Below are the code and all the weights of a small trained network. Each question names an input and a class and asks about switching units off, where a switched-off unit gives its printed mean instead of its output.

import numpy as np


def w(rows, s, z=0):
    codes = np.array(rows[::2]) - 128.0
    scale = np.full(codes.shape[1], s)
    scale[-1] = z or s
    return codes * scale


def f(y):
    return np.maximum(y, 0)


def log_softmax(a):
    a = a - a.max(-1, keepdims=True)
    return a - np.log(np.exp(a).sum(-1, keepdims=True))


def net(x, mask):
    res = np.array(x, float).reshape(1, 5) / 4 @ E
    y = f(res @ A[0][:, :-1].T + A[0][:, -1])
    res = res + np.where(mask, y, B[0][:, -1]) @ B[0][:, :-1]
    return log_softmax(res[-1] @ U[:, :-1].T + U[:, -1])


A, B = {}, {}
E = w([
[237,210,83,190,255],'x0',
[128,118,154,129,143],'x1',
[99,77,68,116,148],'x2',
[208,67,112,158,108],'x3',
[170,76,72,66,167],'x4',
],0.0089)
A[0] = w([
[147,190,103,183,168,217],'neuron 0',
[170,176,105,69,203,158],'neuron 1',
[138,227,12,165,108,195],'neuron 2',
[163,191,125,93,92,180],'neuron 3',
[84,155,117,79,165,184],'neuron 4',
[132,146,129,217,123,112],'neuron 5',
[191,183,165,184,189,195],'neuron 6',
[145,67,86,116,182,44],'neuron 7',
[146,128,68,204,151,42],'neuron 8',
[142,49,135,97,55,5],'neuron 9',
[71,156,138,55,47,139],'neuron 10',
[156,121,144,103,154,213],'neuron 11',
[104,195,159,82,146,93],'neuron 12',
[181,89,146,167,122,190],'neuron 13',
[156,117,80,52,147,167],'neuron 14',
[107,140,119,193,189,133],'neuron 15',
[85,110,162,45,98,130],'neuron 16',
[97,93,190,52,142,102],'neuron 17',
[178,81,111,191,97,129],'neuron 18',
[163,64,120,191,138,179],'neuron 19',
[70,179,141,71,188,143],'neuron 20',
[165,76,113,62,163,173],'neuron 21',
[90,75,73,115,172,84],'neuron 22',
],0.011,0.0027)
B[0] = w([
[79,43,108,139,97,227],'neuron 0',
[112,20,125,127,99,218],'neuron 1',
[93,42,94,120,124,210],'neuron 2',
[76,134,119,88,138,161],'neuron 3',
[151,175,41,102,41,171],'neuron 4',
[61,88,112,81,134,168],'neuron 5',
[95,66,94,105,118,247],'neuron 6',
[126,104,157,118,104,171],'neuron 7',
[154,110,101,169,121,179],'neuron 8',
[149,93,100,207,132,182],'neuron 9',
[141,29,118,152,136,205],'neuron 10',
[121,98,106,70,142,164],'neuron 11',
[130,162,117,109,82,168],'neuron 12',
[101,133,82,128,75,170],'neuron 13',
[73,123,161,83,114,181],'neuron 14',
[177,55,118,121,82,186],'neuron 15',
[159,59,112,161,143,193],'neuron 16',
[112,122,94,160,128,174],'neuron 17',
[152,187,63,83,104,166],'neuron 18',
[150,114,74,105,19,171],'neuron 19',
[255,138,84,120,49,184],'neuron 20',
[58,151,172,66,91,184],'neuron 21',
[99,165,150,123,126,167],'neuron 22',
],0.0076,0.012)
U = w([
[171,25,178,188,193,50],'0',
[121,99,209,119,114,254],'1',
[116,100,180,148,126,254],'2',
[230,141,134,155,66,85],'3',
[133,67,180,147,205,250],'4',
[153,200,117,179,213,40],'5',
[129,210,255,114,201,1],'6',
],0.0079,0.0028)

Each question gives the input, the list of numbers given to net, and the class t.
The units are the neurons (one row each of A and B). Each row of codes is followed by its name. A weight is (code - 128) times the scale printed after its matrix; where a second scale follows, it is the last column's (A, B and U).
mask holds one flag per neuron, in row order. A switched-off neuron (its flag False) gives its mean, the last column of its row in B, instead of its output. The means were averaged over made-up inputs and are rounded, as every weight is.
A unit's drop is (log p(t) with every unit on - log p(t) with that unit switched off) / (log p(t) with every unit on - log p(t) with every unit switched off).
The circuit of an input: a set's keep is (log p(t) with only the set's units on - log p(t) with every unit switched off) / (log p(t) with every unit on - log p(t) with every unit switched off). Starting from the 12 units with the biggest drops (on a tie, the unit counted first), units are removed one at a time, each time the one whose removal leaves the highest keep (on an exact tie, the one counted first), for as long as the keep stays at least 0.8.
circuit, biggest first: the units of the circuit, biggest drop first
k most important neurons: the k neurons with the biggest drops, biggest first
drop when u is switched off: that unit's drop, to one decimal
input [-1,5,5,6,-3], class 3: circuit, biggest first : neuron 19; neuron 18; neuron 0
input [0,6,-6,-8,-6], class 3: circuit, biggest first : neuron 20; neuron 12
input [-7,-1,-5,6,-6], class 0: circuit, biggest first : neuron 10; neuron 9
input [3,0,2,-8,-5], class 3: circuit, biggest first : neuron 20
input [-8,-8,-4,5,4], class 0: circuit, biggest first : neuron 9; neuron 10
input [8,-7,-4,2,-6], class 0: circuit, biggest first : neuron 2; neuron 0
input [5,2,1,1,8], class 1: circuit, biggest first : neuron 21; neuron 14; neuron 10
input [-2,2,4,6,3], class 3: circuit, biggest first : neuron 19; neuron 18
input [0,-5,2,6,8], class 1: circuit, biggest first : neuron 21; neuron 14
input [1,-2,-3,-6,0], class 3: circuit, biggest first : neuron 20; neuron 4
input [-7,6,3,-3,5], class 0: 3 most important neurons : neuron 16; neuron 10; neuron 9
input [-7,4,2,-3,-4], class 0: 2 most important neurons : neuron 10; neuron 16
input [2,-4,3,-5,6], class 1: 2 most important neurons : neuron 14; neuron 21
input [0,0,3,4,4], class 1: 3 most important neurons : neuron 21; neuron 20; neuron 14
input [-7,4,6,-4,6], class 0: circuit, biggest first : neuron 16
input [-7,0,-6,-3,5], class 0: 3 most important neurons : neuron 10; neuron 16; neuron 9
input [-6,2,4,-2,-4], class 0: 2 most important neurons : neuron 10; neuron 16
input [-7,-3,-6,1,-3], class 0: drop when neuron 10 is switched off : 0.3
input [-3,4,-5,7,1], class 3: drop when neuron 14 is switched off : 0.1
input [3,-3,2,-7,4], class 3: drop when neuron 14 is switched off : -0.1
